In the rows, zero is written as 128.
[ 92  94 145  88 137 176 153 142 120 138 135 111 104 100 194 117  36 180
 215 128 108 121  61 155  89 163  85 112 109 113 141 100 129 131 150 119
 180 156 161 122 142 122 155 122 155 126 105  90 143 158 113 131] -> nadas
[149  72 142 137 174 112 148 162 182 108 147 138 131 130  92 132 105 160
 206 164 170 167  60  83 137 130 143 134 147 133 100 123 115 149 155  92
 174 140 150 142 118 149 132 150 119 132 143 147 156 128  90 121] -> naru
[148 100 137 118 177  76 150 160 172 115 124  99 132 130 150 115 105 138
 172 139 148 165  84  95 130 142 127 133 133 150  97  88  96 156 172 132
 192 167 139 104 122 161 141 147 147 150 126 148 129 102  99 100] -> segof
[144  82 153 137 169  98 140 182 167 126 153 129 137 143 127 106  93 169
 210 143 149 166  68  77 108 151 143 132 134 146 113 108 120 143 148 135
 182 166 155 141 116 153 139 140 121 144 125 159 152  92 105 125] -> naru
[100 135 134  79 117 152 193 168 132 126 143 127  89 100 180 140  72 173
 179  99 127 156  81 107  83 137  68 134  95  93 158 109 150 112 145 104
 165 226 139 148 165 109 107 117 155 125 109 105 126 168 132 110] -> Fitu
[180  83 156 143 204  89 151 154 136 132 151 109 119 107 128  98 128 170
 189 161 128 200  68 118 130 138 153 128 137 148 124  99  93 160 164 100
 151 167 172 122 122 157 126 146 100 121 138 153 158 105 116 128] -> Daro
[161 107 110 147 177  93 163 176 156 123 145 147 139 149 116 123 127 147
 207 158 119 133  65  93 116 150 118 119 138 173 115 103 106 160 152 124
 154 177 139 128 139 166 116 158 129 147 155 166 158 101  90 116] -> bada
[144 104 135 132 107 151 146 159 118 165 157 139  91  98 179 159  70 223
 187 121 131 148  70 169  88 163 115 128  92  86 184 101 127 130 116 129
 186 163 120 110 148 141 124 134 117 116 105 129 137 154 148 124] -> segof
[147 101 162 116 142 147 145 154  96 204 144 125  73 137 180 140  77 187
 185 109  79 140  47 203 115 153 114 127 105 132 153  93 142 118 123 113
 119 159 149 148 199 122 156 146 116 107 134 117 141 151 155 139] -> bada
[146  98 136 132  99 126 155 153 128 154 148 159  83  96 180 135 114 190
 173 106  92 120  70 156 118 160  81  99 137  99 172  95 107 136 165 108
 185 167 117 139 158 123 117 128 143 126 132 138 144 154 103 149] -> naru
[129  80 137 146 170 109 142 176 162 109 159 126 137 156 111 105  97 144
 202 155 149 143  70  84 102 141 154 120 138 158  84 114 106 136 151 136
 150 152 186 148 111 141 134 151 118 166 129 134 153 111 112 108] -> segof
[100 112 143 105 109 122 172 153 105 177 133 161  78 102 203 133 101 167
 196 114  97 125  67 166 132 163  81 116 118 138 155  98 131 153 151  87
 173 149 126 133 180 122 125 114 160 110 143 125 133 155  96 132] -> nuvi
[128  83 145 163 167  90 159 130 103 144 137  99 124 123 122 109 123 156
 229 171 145 188  79  98 156 145 141 104 128 173 120 121 102 171 168  64
 126 121 145 147 128 142 122 143 140 120 151 153 139 103 113 117] -> Daro
[116  77 144 131 141 161 157 154  86 167 157 124  90  99 194 154  63 182
 194 151 118 135  60 173  53 134 125 123 100  85 189  90 142 122 117  75
 129 147 132 115 127 112 138 129 130 120 130 107 157 173  96 132] -> Daro
[149 100 149 118 117 124 140 138 126 176 150 140  87  97 177 171  88 206
 202  99  95 146  59 181 127 149 125 109 105 110 187 106 140 133 141  82
 132 109 122 142 162 114 139 137 116 110 131 135 158 171 140 141] -> Vaf
[ 91  90 160 121 105 125 195 172 145 161 146 138  93 102 210 143  68 169
 180 105 100 134  56 183  71 158 117 117 107 125 151 107 126 127 127  91
 116 129 154 134 166 137 151 115 136 126 124 111 151 160 145 138] -> Vaf
[124  76 147 137 208 128 154 152 170 109 149 106 130 113 136 119  76 166
 193 184 176 157  70  88 113 144 138 139 128 144 103 105 119 138 133 114
 181 171 175 132 103 143 133 159 113 124 131 138 158 115 107 118] -> naru
[127 102 151 128 181 102 156 149 170 148 132 120 152 121 107 126  89 128
 207 158 153 154  46  73 144 134 127 148 123 156 105 120 139 148 160 116
 158 175 153 136 122 152 143 177 122 129 154 157 150 120 114 120] -> Fitu
[ 51 132 157 101 105 145 167 131 110 165 139 144  89  98 177 144  84 142
 206 127 111 138  73 159  96 132 130 115  94 112 161 113  96 123 166  83
 115 138 115 162 156 114 158 127 161 128 146  87 140 169 104 138] -> Daro
[144  90 145 150 180 117 151 162 150 145 146 126 138 127 103  82 116 151
 185 171 161 163  66  79 129 156 121 103 130 160 103 108 106 156 163 144
 175 160 163 132 147 147 134 141 139 147 133 147 159  77 116 129] -> Daro
[177  78 125 151 188  74 164 162 168 109 125 144 143 150 133 109  94 147
 187 155 155 158  71  85 123 141 130 135 137 166 110  99 115 141 147 148
 153 112 174 155 125 157 139 156 111 127 156 160 150  92 133 134] -> bada
[ 96 113 165  97 126 182 156 150  98 162 133 150  76 104 181 107  45 186
 187 123 136 153  64 170 107 160 120 126  89  98 154  92 140 141 135 121
 199 136 178 114 149 114 157 102 139 107 104  99 119 133 151 127] -> Daro
[180  72 155 164 177 101 150 156 188 156 149 115 136 139 122 116  96 171
 184 160 140 191  62 118 118 153 169 122 115 150 127 122 116 151 144 112
 150 139 157 121 114 157 141 161 122 135 129 150 168  95 138 100] -> segof
[134  86 127 137 196  93 158 142 170 103 136 130 144 120 129 128  80 145
 202 162 165 158  80 111  90 154 119 136 141 140 104  93  99 160 151 122
 176 162 167 167 120 154 139 158 128 131 156 150 146 113 115 118] -> Vaf
[101 102 154 107 113 131 157 168 104 179 138 133  79  93 201 138  78 182
 196 105 112 157  56 160 125 151 103 110 108 107 172 115 126 115 160  87
 150 133 123 137 160 113 132 116 151 115 115 147 136 156 106 146] -> naru
[148 108 155 115 130 133 159 159 102 160 162 147  66 106 206 111 124 202
 175  98  73 153  82 171 118 168  80 130 115 113 173  95 106 131 152 127
 181 191 127 103 164 138 122 126 134 124 121 123 155 127 104 121] -> nadas
[137  95 174 111 143 153 133 153 124 190 154 137 100 130 214 135  63 194
 172 111 105 136  78 191 101 169 127 116  99 125 183  97 152 109 126 115
 155 143 143 145 155 124 135 143 131 109 110 117 158 146 121 130] -> segof
[120  95 159 117 200  99 178 150 166  85 123 109 161 132 118 114  98 147
 193 166 171 147  59  91 104 125 103 126 156 158  96  83 110 159 156 130
 177 131 165 119  99 136 151 158 120 154 145 121 140 112  99 121] -> Daro
[140  71 134 134 173  81 144 170 160 117 152 130 147 151 111 125  95 155
 200 136 161 177  75  88 119 141 139 134 128 143 114  87 116 145 170 108
 192 157 161 149 113 167 147 160 112 140 145 168 136 104  87 113] -> bada
[151  73 167 132 202  64 149 177 157 145 143  78 149 126 141 118  81 142
 205 136 166 188  88 111  99 141 167 137 130 137 118  91 119 140 139 108
 150 164 188 129 102 153 119 155 119 125 127 125 149 113 128 132] -> segof
[104  89 132 137 193 122 138 147 170 120 141 109 127 122 109 136  89 150
 216 160 177 167  67  75 140 148 146 155 118 143  99 122 127 150 148 114
 184 160 161 139 112 136 152 162 122 127 134 164 135 119 107 101] -> Vaf
[160  78 159 142 205  87 133 168 165 161 157 105 140 136 133 101 113 176
 199 140 146 156  54  77 139 160 154 126 122 160 113  94 137 151 146 141
 179 144 165 143 127 161 138 163 102 127 122 160 160 104 106 124] -> Vaf
[141  86 164 139 193 130 158 157 183 122 141 105 127 112 115 103 119 179
 161 162 179 187  62  61 105 134 159 139 124 140 131  92 112 142 131 152
 199 181 174 119 127 134 139 167 129 110 110 169 137  82 122  88] -> nuvi
[154  93 134 143 181 119 170 169 171 141 139 118 137 131  88 117  96 166
 207 145 178 175  66 103 123 159 110 139 133 128 113 128 127 165 152 123
 187 142 151 132 105 164 107 147 119 127 142 149 148 106 103 121] -> Fitu
[137 109 143 127 123 132 138 146 148 161 157 119  83 105 194 143  68 197
 203 117 107 122  73 149  76 157 105 136  73 100 195 102 142 109 129 135
 176 186 142 139 132 131 148 151 121 136 128 122 140 127 149 125] -> Daro
[132  83 145 163 180 117 139 126 156 170 129  95 124 120 105 114  90 159
 210 178 168 183  77  94 134 157 164 133 127 142 107 116 112 151 147 107
 171 178 162 137 105 146 112 157 126 110 138 163 136 101 130 105] -> Fitu
[138 103 162 110 116 126 138 170 113 175 170 128  81 123 195 144  83 219
 197 106 108 142  64 146  96 142 121 113 101 107 172  85 143 111 133 129
 165 152 144 134 154 144 119 122 113 122 105 123 140 153 145 136] -> Fitu
[110 120 153  96 129 131 166 156 136 169 154 134  69 120 176 143 106 203
 181  92 113 164  85 167 121 146 122 123 104 125 168 105 115 118 128  83
 156 145 134 139 175 129 102 133 127 104 124 115 132 147 144 101] -> bada
[122 115 146 104 123 145 161 143 108 178 146 124  93 121 136 129 103 187
 197 104  99 154  74 142 117 140 106 139 118 106 163 121 140 132 139 128
 154 152 115 139 162 117 135 140 140 122 128 113 144 145 128 118] -> nadas
[ 94  97 172  88 126 166 166 156 133 157 138 135  97 133 191 126  77 175
 189 114 113 162  64 154 112 141 131 132 104 127 150 119 154 103 140  83
 133 147 158 153 170 106 145 127 135 124 105 110 143 167 138 111] -> Daro
[132  84 137 141 204 115 148 179 163 121 153 139 140 117 128 111 108 166
 176 154 167 154  63  99 104 158 137 123 131 154  99  90 104 158 143 143
 173 142 167 120 114 128 133 138 119 151 113 145 136  94  73 135] -> naru
[106 114 162  74 136 170 164 165 130 158 149 131  87 110 182 111  41 175
 191  98 112 152  66 159  87 141  94 125  98 126 165 113 134 114 152 111
 177 160 156 124 148 136 142 121 137 118 107  95 146 138 130 149] -> Daro
[101  97 161 121 128 140 167 179 137 157 166 129  83 103 213 163  59 201
 192 114 116 128  66 176  60 142 108 139 113 110 167  99 115 108 125 126
 148 157 152 139 128 132 121 136 124 130 121 114 137 169 106 142] -> nadas
[156 103 142 134 188 105 163 167 150 133 139 131 133 121 114 123 131 175
 186 142 133 177  70  92 103 145 135 127 145 162 124  94 118 150 126 121
 145 196 153 129 141 140 119 153 117 124 129 166 154 101 121 101] -> Vaf
[107 112 159  76 134 177 162 150 144 168 126 165 100 114 184 128  45 162
 192 109 114 127  47 145  92 161 120 134  83 124 167 117 153 128 124 126
 156 159 163 134 168 127 189 131 149 122 124  92 137 128 138 115] -> nuvi
[106 100 153 108 151 165 170 143 104 161 154 141  75 112 200 144  61 191
 182 109 102 132  61 192 119 158  95 113 110 136 195 108 112 143 133  97
 156 105 155 124 163 133 136 144 138  93 135 115 135 153 147 129] -> bada
[164  77 174 147 199  99 147 167 165 186 144  94 128 134 113 104 116 181
 220 145 155 178  41 103 120 156 164 133 110 156 123 108 143 150 143 125
 135 131 149 143 128 137 140 176 116 130 132 128 167  94 109 124] -> naru
[133  75 128 158 197 109 164 163 127 121 145 125 135 134 116 126  83 149
 202 175 155 157  73 109 131 150 134 153 141 159 112 123 110 162 142 106
 166 144 189 123 103 153 135 155 114 121 157 171 131 109 107 120] -> bada
[136  82 131 123 168  97 159 182 164 122 148 131 145 142 134 133  81 167
 197 145 151 155  65 122 105 157 143 134 128 171  90  97 108 161 161 133
 161 140 171 140 127 169 143 138 124 149 138 149 135  92 120 123] -> nuvi
[148  99 133 133 125 128 154 159 167 172 139 117  82 118 176 129  80 193
 177 108 103 168  73 166  90 153 109 121  84 100 182 112 134 115 101 101
 166 140 136 142 156 141 137 126 129 102 115 153 142 141 133 100] -> bada
[145 120 151 116 115 166 137 134 107 150 139 139  69  96 171 147 111 223
 199 139  96 132  71 179  96 145 113 136 101  99 192 100 127 110 132 124
 161 158 125 118 157 121 140 143 125  95 123 120 145 134 152 125] -> Daro
[108 107 160 122 104 142 154 156  77 166 165 150  87 130 182 141  81 163
 189 113 102 134  77 176 103 139 139 135 103 101 162 105 115 123 162 110
 148 140 139 155 158 109 135 130 140 117 130 135 136 163  92 156] -> nuvi
[132  91 168 103 143 167 151 138 155 155 138 132  96 125 202 114  32 185
 191 126 131 125  62 165  84 166 103 153 109 128 127 105 144 116 129 141
 176 163 150 156 172 105 141 150 126 116 115  75 154 164 150 136] -> segof
[139  98 174 121 120 147 161 153  97 208 145 124  69 125 195 137  55 202
 217 122 127 154  68 174 125 144 125 111  96 132 169 110 176 117 119  82
 148 129 163 156 156 125 120 135 132 105 121 125 157 154 134 144] -> naru
[120 112 162 121 140 139 130 128  91 198 146 139  92 115 181 143  73 170
 184  87 127 146  91 170 125 162 104 119  95  97 169  85 134 143 122  98
 161 141 132 149 151 108 118 139 131 101 133  85 143 182 132 131] -> Vaf
[133  96 131 115 185  88 163 171 189 133 144 152 157 131 123 120 119 143
 167 140 143 165  84  85  87 145 127 141 143 170 111 109  99 141 141 146
 160 167 146 148 146 169 153 148 141 159 137 166 154  95  90 101] -> Vaf
[103  84 139 136 124 138 142 154 106 207 145 136  89 106 188 148  82 193
 219 112 116 144  56 179  87 166 125  92 106 109 180 106 137 127 100  99
 128 106 154 158 157 139 146 123 122 121 119 137 145 165 137 127] -> Vaf
[126  88 152 162 173 120 162 139 128 135 152 126 133 125  92 122 150 144
 209 148 136 177  84  95 180 131 139 126 157 152 110 114 120 165 136  73
 154 147 148 144 129 114 121 161 127 102 143 159 153 114  86 130] -> nadas
[119 116 148  88 132 147 154 154 125 183 139 152  82 120 212 123  69 168
 188 113  95 137  61 183  99 162 115 126 100 103 145  83 148 136 135 109
 165 164 152 165 180 130 155 118 148 127 128 124 140 147 132 105] -> Fitu
[159  75 136 197 173  95 145 187 183 138 144 102 154 160 122 130 123 172
 191 163 166 154  72  86  96 154 159  99 137 163 118  95 130 141 104 132
 145 157 161 142  98 159  94 167 114 141 115 190 147  98 111  92] -> segof
[137  70 158 170 158 107 159 160 158 131 149 135 122 123 122 129 113 152
 174 154 169 172  78  95 117 133 179 124 140 153 116 110  93 136 163 112
 125 135 170 160 122 125 121 158 132 129 133 160 137 107 107 141] -> naru
[140 120 154 103 125 128 173 171 147 169 133 155  85 141 192 131  89 196
 190  90  91 165  65 174 129 167 105 101 104 124 164  97 132 118 146 112
 153 139 149 141 178 119 129 115 133 119 119 111 153 140 158 133] -> bada
[164  79 143 188 172 106 138 154 140 148 153 122 117 138  91  98 142 156
 191 151 146 183  70 102 138 129 136 111 131 159 117 105 113 155 127 119
 145 116 168 138 127 128 105 156 109 117 130 158 153 110 130 130] -> Daro
[118  90 148 131 107 161 145 169 121 167 152 128  91 124 184 143  58 198
 205 126 120 136  62 150  80 154  97 119 116  94 172 125 144 114 118 110
 168 168 135 144 151 122 129 127 144 131 112 143 142 155 140 123] -> naru
[117 110 136 113 117 160 147 125 142 168 133 154  80 109 175 134  84 173
 190 135  91 137  71 160 123 150 118 118 112 123 171 117 162 116 125 114
 170 199 165 137 169 135 129 147 133 114 122 161 149 144 162 100] -> nadas
[153  99 144 144 184  96 163 176 151 146 158 111 146 136 119 128 101 149
 187 126 131 142  58  87 110 156 155 129 124 126 128 118 118 157 151 129
 125 175 150 160 135 154 128 158 120 140 139 147 145 123 122 122] -> Vaf
[176 115 149 153 195  81 156 170 142 159 139 127 143 121 110  97 124 180
 209 163 149 179  67 108  92 153 127 129 121 164 113  94 113 160 126 142
 148 156 168 153 125 163 100 153 121 111 136 161 142  77 122 114] -> Fitu
[175  97 132 143 185  88 155 174 171 130 140 105 129 151 134 131 118 201
 207 153 156 174  72  98  94 129 139 154 142 149 109  93 106 127 115 141
 178 157 144 141 122 158 116 164  98 135 126 167 136 105 126 105] -> bada
[132 115 151  96 144 191 167 142 143 178 133 151  69 121 189 126  42 182
 184 143 110 138  53 211 100 156 120 127  92 102 148 101 146 134 124  96
 177 133 147 158 173 129 169 119 150 106 132 111 148 127 132 118] -> Daro
[128  81 145 132 202 103 156 178 130 123 142 106 150 141 115 104 113 157
 194 159 147 180  79  90 118 143 142 132 129 148 118 104 111 129 150 122
 151 146 178 142 108 148 128 144 128 124 123 162 142 101  92 110] -> Daro
[ 88 127 152 100 115 157 160 145 142 168 130 119  82 112 149 136  89 181
 196 111 100 154  73 142 111 152  94 127  95 132 152 140 161 103 107 103
 138 183 145 137 181 105 146 123 137 114 109 130 143 153 149  98] -> Vaf
[188  71 141 152 181 106 147 171 144 135 153 137 132 126 138 124 123 189
 200 160 144 158  66 104 120 156 139 134 137 159 111  92 110 161 142 137
 154 161 162 126 131 172 127 155 115 143 137 145 161 106  94 116] -> nadas
[129  90 133 141 190 133 161 149 127 115 139 104 133 135 105 124 117 138
 213 181 159 168  80  92 171 144 137 124 143 148 102 119 121 156 170  90
 158 163 151 143 129 142 134 146 131 125 148 157 162 115  89 134] -> Daro
[164 112 151 103 126 144 158 154 116 170 147 161  90 138 195 131  79 198
 201 109  80 134  55 174 123 161 101 129  95 127 155  94 148 144 133 116
 174 154 152 141 177 127 141 135 136 117 124 111 148 152 142 120] -> nuvi
[ 86 123 120  89 124 149 159 135 137 154 131 149  86 108 167 145  93 171
 199 104  81 141  65 144 142 159  97 113 103 120 162 112 149 116 129 105
 156 176 143 154 182 116 142 130 126 113 120 144 156 188 141 103] -> Vaf
[132 101 164 116 128 153 156 155 122 184 167 138  73 105 180 140  95 213
 176  90 115 144  73 174 102 157 130 127 107 122 179  77 125 142 121 119
 175 160 136 127 172 120 107 152 128 104 105 115 135 145 142 132] -> naru
[171  80 109 175 203 121 144 158 166 132 161 128 115 141 109 141 123 173
 194 175 140 154  95 122 125 149 153 141 137 181 123 114 110 159 100 112
 153 141 175 139 131 151 105 162 117 107 144 177 143  94 120 108] -> bada
[138  76 141 125 177 137 158 159 173 124 147 100 138 146  89  90 108 170
 205 154 150 165  59  78  86 140 142 150 145 157 105 119 119 146 153 146
 192 177 162 128 119 146 138 172 122 142 122 150 158  96 111  97] -> nuvi
[116 132 158  93 118 146 164 151 119 168 132 144  87 111 165 143  89 199
 202 108 100 121  59 209  87 158  89 128 100 118 173 105 137 130 119 123
 155 146 151 139 161 147 154 133 115 132 130 120 119 148 122 119] -> Daro
[169  70 141 144 181 105 156 178 137 121 150 132 153 142 149 133  99 167
 202 169 163 167  92 116  88 148 161 146 138 175 111 103 112 148 141 124
 139 152 174 134 116 177 119 146 117 131 133 147 159 106  98 143] -> nuvi
[114 105 162 146 114 171 140 148 117 204 167 132  74 129 167 157  79 201
 191 111 117 143  70 171 111 147 122 114  96 102 195 146 147 105 104 114
 135 141 137 137 137 135 113 141 111 123 117 132 140 160 132 125] -> nadas
[147 133 161 123 135 149 159 148 158 177 157 143  88 138 165 145  74 192
 201 101 107 153  80 169  91 151 100 146  82  98 154 109 132 111 108 109
 200 189 135 143 154 119 132 147 139 107 106 109 129 129 138 127] -> Vaf
[172  92 137 164 188  78 151 180 192 112 160 106 144 159 143 133 110 147
 187 151 129 175  86  96 123 140 168 108 122 168 121 106 109 152 155 100
 132 154 159 151 124 174 116 148 128 124 131 169 152 100 124 129] -> bada
[116  77 156 111 199 132 141 181 152 143 150 111 153 142 124 130  93 154
 199 121 169 176  69 109 144 160 148 144 130 137  87 113 124 144 149 111
 154 163 174 138 124 147 145 147 119 151 117 128 130 112  93 110] -> nadas
[142  85 139 119 140 147 157 158 107 168 159 127  60 129 213 141  89 203
 195 111 103 149  63 188 127 168 108 123 113 118 175  99 136 149 136 105
 181 146 141 103 161 138 115 127 118 126 124 141 154 155 130 116] -> nuvi
[121  92 137 154 192 104 159 163 149 129 145  72 139 110  96 108 103 126
 202 162 152 168  71  94 118 154 136 115 126 123 108 136 106 165 153 102
 136 163 165 137 129 148 130 139 139 127 138 158 158 120 112 118] -> Vaf
[135 109 172  99 163 155 148 148 102 180 135 120  97 117 166 128  55 210
 201 122 102 155  67 199 136 166  90 138 115 111 149 108 149 127 137 133
 184 132 174 139 139 110 145 124 127  96 115 119 131 144 119 146] -> nadas
[127 110 172 108 149 177 143 126 126 177 169 143 112 128 165 144  48 215
 167 115 104 126  64 172 120 156 106 124  88 113 178  91 152 115 122 148
 194 170 153 123 139 134 135 170 103 104 111 103 151 147 156 132] -> nadas
[145  90 155 167 186  92 145 157 138 167 135 106 155 142  99 114 118 165
 210 167 132 182  66 133 109 148 159  89 130 151 109  85 116 152 121  97
 128 144 177 170 113 141 129 155 127 123 128 165 150 110 104 113] -> naru
[143  96 180 114 111 119 138 159 120 178 149 125  93 117 205 125  75 206
 199  98 102 129  64 161  73 167 120 111  91 106 185  85 156 112 135 137
 151 152 145 132 164 132 138 131 117 126 111 112 168 156 141 139] -> Vaf
